Here is a tiny trained network, its code and every weight. The questions are about switching its units off for an input and a target symbol, where a switched-off unit gives its printed mean instead of its output.

import numpy as np


def w(rows, s, z=0):
    codes = np.array(rows[::2]) - 128.0
    scale = np.full(codes.shape[1], s)
    scale[-1] = z or s
    return codes * scale


def softmax(a):
    e = np.exp(a - a.max(-1, keepdims=True))
    return e / e.sum(-1, keepdims=True)


def log_softmax(a):
    a = a - a.max(-1, keepdims=True)
    return a - np.log(np.exp(a).sum(-1, keepdims=True))


def net(x, mask):
    ids = ['Ψαβζθτφ'.index(c) for c in x.split()]
    T = len(ids)
    res = E[ids] + P[:T]
    u = 0
    for l in range(3):
        r = res
        for j in range(3):
            rows = slice(4 * j, 4 * j + 4)
            q, k, v = (r @ M[l][rows].T for M in (Q, K, V))
            z = softmax(np.where(np.tri(T) > 0, q @ k.T / 4**0.5, -1e9)) @ v
            o = O[l][rows]
            res = res + np.where(mask[u + j], z, o[:, -1]) @ o[:, :-1]
        u += 3
    return log_softmax(res[-1] @ U[:, :-1].T + U[:, -1])


Q, K, V, O = {}, {}, {}, {}
E = w([
[74,77,127,196,155,86],'Ψ',
[137,48,161,150,72,117],'α',
[122,210,17,193,80,172],'β',
[55,85,100,15,178,162],'ζ',
[103,136,200,126,111,227],'θ',
[84,185,201,130,73,95],'τ',
[71,212,117,75,237,255],'φ',
],0.016)
P = w([
[114,72,124,254,205,115],'0',
[135,105,148,79,114,100],'1',
[127,116,152,82,108,119],'2',
[117,113,145,102,95,145],'3',
[115,119,151,120,86,169],'4',
[117,125,153,139,73,191],'5',
[129,125,155,162,68,197],'6',
[126,120,159,183,63,199],'7',
],0.0077)
Q[0] = w([
[111,92,35,185,129,182],'0.h1',
[129,90,171,177,83,143],'0.h1',
[119,197,76,131,161,144],'0.h1',
[53,114,115,106,125,149],'0.h1',
[130,168,139,193,106,230],'0.h2',
[142,9,71,96,142,145],'0.h2',
[138,194,122,45,148,116],'0.h2',
[142,159,87,233,122,134],'0.h2',
[133,137,125,79,90,202],'0.h3',
[160,86,152,145,108,124],'0.h3',
[76,100,137,161,118,120],'0.h3',
[184,84,123,135,4,131],'0.h3',
],0.011)
K[0] = w([
[153,136,21,142,98,179],'0.h1',
[144,118,137,156,84,105],'0.h1',
[132,182,70,154,144,157],'0.h1',
[157,159,114,147,94,160],'0.h1',
[184,164,65,189,73,154],'0.h2',
[177,11,136,112,168,170],'0.h2',
[97,158,66,101,166,88],'0.h2',
[187,170,153,203,108,58],'0.h2',
[170,139,144,116,47,146],'0.h3',
[125,159,96,136,113,159],'0.h3',
[132,139,120,91,168,167],'0.h3',
[171,169,50,126,48,146],'0.h3',
],0.011)
V[0] = w([
[14,67,148,157,167,77],'0.h1',
[2,59,113,74,115,200],'0.h1',
[162,162,29,108,171,95],'0.h1',
[119,43,197,139,159,50],'0.h1',
[183,52,145,58,160,121],'0.h2',
[133,144,183,176,224,123],'0.h2',
[23,104,90,95,250,166],'0.h2',
[163,235,132,132,117,95],'0.h2',
[146,149,54,210,119,59],'0.h3',
[63,164,101,155,200,188],'0.h3',
[170,115,213,138,195,64],'0.h3',
[29,118,254,131,85,134],'0.h3',
],0.0066)
O[0] = w([
[155,148,198,107,58,102,169],'0.h1',
[109,151,101,129,24,114,211],'0.h1',
[215,135,85,168,175,133,24],'0.h1',
[138,131,195,108,51,113,115],'0.h1',
[145,71,148,162,203,109,40],'0.h2',
[202,110,163,113,86,98,65],'0.h2',
[186,141,196,61,125,109,108],'0.h2',
[123,174,165,169,118,140,74],'0.h2',
[227,125,168,70,141,135,178],'0.h3',
[125,108,146,104,107,119,178],'0.h3',
[117,128,148,167,253,102,1],'0.h3',
[40,141,116,107,179,92,178],'0.h3',
],0.0072,0.0041)
Q[1] = w([
[117,169,159,158,64,127],'1.h1',
[181,156,43,145,162,158],'1.h1',
[145,141,159,108,109,72],'1.h1',
[137,92,109,185,147,107],'1.h1',
[131,134,116,185,85,107],'1.h2',
[158,120,134,152,245,126],'1.h2',
[141,118,160,196,13,146],'1.h2',
[151,81,127,210,81,119],'1.h2',
[110,104,86,150,112,140],'1.h3',
[192,104,155,169,142,96],'1.h3',
[111,150,131,103,104,93],'1.h3',
[105,122,136,91,119,124],'1.h3',
],0.012)
K[1] = w([
[80,116,170,181,115,125],'1.h1',
[147,213,73,115,197,176],'1.h1',
[122,127,180,86,84,120],'1.h1',
[208,127,91,174,121,132],'1.h1',
[149,115,128,175,25,126],'1.h2',
[201,65,118,73,251,93],'1.h2',
[122,143,154,207,73,150],'1.h2',
[145,108,151,166,43,209],'1.h2',
[95,120,135,145,133,178],'1.h3',
[175,113,223,112,124,91],'1.h3',
[149,165,104,108,85,127],'1.h3',
[156,167,121,136,104,160],'1.h3',
],0.011)
V[1] = w([
[122,136,105,204,60,135],'1.h1',
[196,161,102,133,176,214],'1.h1',
[147,116,90,180,78,126],'1.h1',
[81,91,114,119,153,170],'1.h1',
[107,151,96,112,141,114],'1.h2',
[126,165,124,2,120,251],'1.h2',
[156,68,176,194,145,222],'1.h2',
[64,16,80,102,243,162],'1.h2',
[70,170,156,14,110,125],'1.h3',
[213,122,96,186,204,189],'1.h3',
[112,224,116,119,210,237],'1.h3',
[109,136,163,131,112,174],'1.h3',
],0.0069)
O[1] = w([
[92,124,59,84,155,161,193],'1.h1',
[188,148,131,108,17,91,44],'1.h1',
[114,137,69,100,138,120,165],'1.h1',
[194,157,126,147,138,142,134],'1.h1',
[130,96,152,160,156,123,112],'1.h2',
[97,78,155,152,186,223,228],'1.h2',
[64,162,137,89,1,161,105],'1.h2',
[158,45,151,214,41,175,2],'1.h2',
[206,128,79,81,178,153,152],'1.h3',
[120,118,174,174,73,63,106],'1.h3',
[245,112,199,152,148,54,209],'1.h3',
[174,123,175,135,132,157,160],'1.h3',
],0.0059,0.0082)
Q[2] = w([
[101,111,120,35,131,97],'2.h1',
[106,46,157,142,165,20],'2.h1',
[132,138,84,156,116,110],'2.h1',
[197,143,96,125,181,206],'2.h1',
[170,149,131,187,98,103],'2.h2',
[162,166,200,108,151,79],'2.h2',
[155,135,88,222,206,22],'2.h2',
[72,138,101,199,126,98],'2.h2',
[138,129,129,90,196,121],'2.h3',
[144,90,63,98,99,107],'2.h3',
[193,218,205,81,149,141],'2.h3',
[204,120,106,141,54,3],'2.h3',
],0.0081)
K[2] = w([
[134,242,133,254,162,190],'2.h1',
[210,134,47,137,126,108],'2.h1',
[116,113,120,152,91,78],'2.h1',
[54,154,167,139,201,64],'2.h1',
[165,46,173,138,71,50],'2.h2',
[197,155,149,78,140,70],'2.h2',
[102,12,240,103,152,74],'2.h2',
[11,146,196,165,126,94],'2.h2',
[125,205,169,90,196,109],'2.h3',
[110,108,214,152,99,194],'2.h3',
[160,178,85,97,109,101],'2.h3',
[132,87,182,117,116,30],'2.h3',
],0.0075)
V[2] = w([
[167,58,69,94,163,63],'2.h1',
[144,104,184,70,173,35],'2.h1',
[190,249,110,158,99,103],'2.h1',
[33,175,58,124,114,45],'2.h1',
[151,35,79,209,72,103],'2.h2',
[105,148,213,55,174,219],'2.h2',
[93,130,126,184,153,2],'2.h2',
[121,100,14,170,157,139],'2.h2',
[155,126,153,221,200,85],'2.h3',
[103,250,123,193,63,57],'2.h3',
[130,93,83,80,198,76],'2.h3',
[173,38,40,160,77,119],'2.h3',
],0.0065)
O[2] = w([
[94,97,83,74,65,69,57],'2.h1',
[83,90,148,102,130,118,101],'2.h1',
[151,179,71,148,187,80,106],'2.h1',
[85,222,94,109,144,127,204],'2.h1',
[124,57,144,72,138,165,8],'2.h2',
[70,159,145,187,91,171,214],'2.h2',
[61,127,135,69,135,84,60],'2.h2',
[127,87,31,117,160,132,149],'2.h2',
[121,99,114,101,166,131,1],'2.h3',
[51,107,95,211,116,97,34],'2.h3',
[170,108,114,73,126,3,152],'2.h3',
[42,109,138,63,87,121,49],'2.h3',
],0.007,0.0063)
U = w([
[122,164,74,150,254,115,164],'Ψ',
[9,82,65,154,100,156,108],'α',
[211,117,195,195,115,61,254],'β',
[113,189,194,115,73,65,58],'ζ',
[173,147,115,26,133,147,113],'θ',
[106,113,107,218,133,201,18],'τ',
[195,171,47,142,58,102,149],'φ',
],0.0065,0.0041)

Each question gives the input, a string of symbols that net reads in full, and the target symbol t.
The units are the heads (4 rows each of Q, K, V and O). Each row of codes is followed by its name. A weight is (code - 128) times the scale printed after its matrix; where a second scale follows, it is the last column's (O and U).
mask holds one flag per head, layer by layer. A switched-off head (its flag False) gives its mean, the last column of its rows in O, instead of its output. The means were averaged over made-up inputs and are rounded, as every weight is.
A unit's drop is (log p(t) with every unit on - log p(t) with that unit switched off) / (log p(t) with every unit on - log p(t) with every unit switched off).
The circuit of an input: a set's keep is (log p(t) with only the set's units on - log p(t) with every unit switched off) / (log p(t) with every unit on - log p(t) with every unit switched off). Starting from all 9 units, units are removed one at a time, each time the one whose removal leaves the highest keep (on an exact tie, the one counted first), for as long as the keep stays at least 0.8.
units of the circuit, in order: the units of the circuit, biggest drop first
unit that matters most: the unit with the biggest drop
which heads matter: for each layer, one digit per head in row order, 1 if its drop is at least 0.15 and else 0, layers parted by /
drop of u: that unit's drop, to one decimal
input φ θ τ, target β: which heads matter => 100 / 010 / 111
input θ ζ α, target τ: units of the circuit, in order => [1.h3 2.h2 2.h1]
input τ α ζ φ Ψ ζ τ θ, target Ψ: unit that matters most => 0.h2
input ζ β τ β α Ψ, target φ: units of the circuit, in order => [0.h1 1.h1 2.h1]
input φ Ψ β β θ ζ Ψ, target τ: units of the circuit, in order => [1.h2 0.h2 2.h2 0.h1]
input β Ψ β Ψ Ψ, target φ: units of the circuit, in order => [0.h1 1.h1 1.h2]
input φ τ ζ α Ψ, target θ: which heads matter => 011 / 011 / 001
input β τ β ζ β β τ, target Ψ: units of the circuit, in order => [1.h2 0.h2 2.h1]
input β τ ζ, target β: units of the circuit, in order => [0.h1 1.h3 1.h1]
input Ψ θ ζ, target τ: units of the circuit, in order => [1.h2 2.h2]
input α Ψ α θ, target τ: which heads matter => 000 / 000 / 010
input β α θ, target α: which heads matter => 110 / 001 / 001
input α α ζ α Ψ, target θ: which heads matter => 100 / 011 / 001
input τ τ Ψ θ β ζ α, target θ: units of the circuit, in order => [0.h3 0.h1 2.h2 1.h2]
input τ β ζ β, target θ: unit that matters most => 0.h1
input φ ζ Ψ ζ τ τ θ, target Ψ: units of the circuit, in order => [1.h2 0.h3 1.h3 1.h1]
input ζ Ψ β α β τ τ Ψ, target Ψ: which heads matter => 010 / 010 / 100
input β θ Ψ Ψ β θ β β, target τ: which heads matter => 100 / 011 / 101
input β β τ, target Ψ: units of the circuit, in order => [1.h2 2.h1 0.h2]
input θ Ψ α α, target α: unit that matters most => 0.h3
input α φ β β α φ φ Ψ, target β: units of the circuit, in order => [1.h3 0.h1]
input τ φ α α α α Ψ Ψ, target α: which heads matter => 011 / 000 / 000
input θ α β Ψ α θ β, target τ: which heads matter => 111 / 010 / 111
input Ψ α ζ α, target θ: which heads matter => 000 / 011 / 001
input α α α Ψ α, target α: units of the circuit, in order => [0.h2 1.h3]
input α ζ α θ α Ψ, target τ: units of the circuit, in order => [0.h1 1.h3 2.h2]
input α ζ α φ α β φ, target τ: units of the circuit, in order => [1.h2]
input φ α α β α φ θ β, target β: units of the circuit, in order => [1.h3 0.h3 0.h1]
input Ψ φ ζ α, target β: drop of 1.h3 => 0.0
input Ψ φ τ α τ φ θ, target β: drop of 1.h1 => 0.0
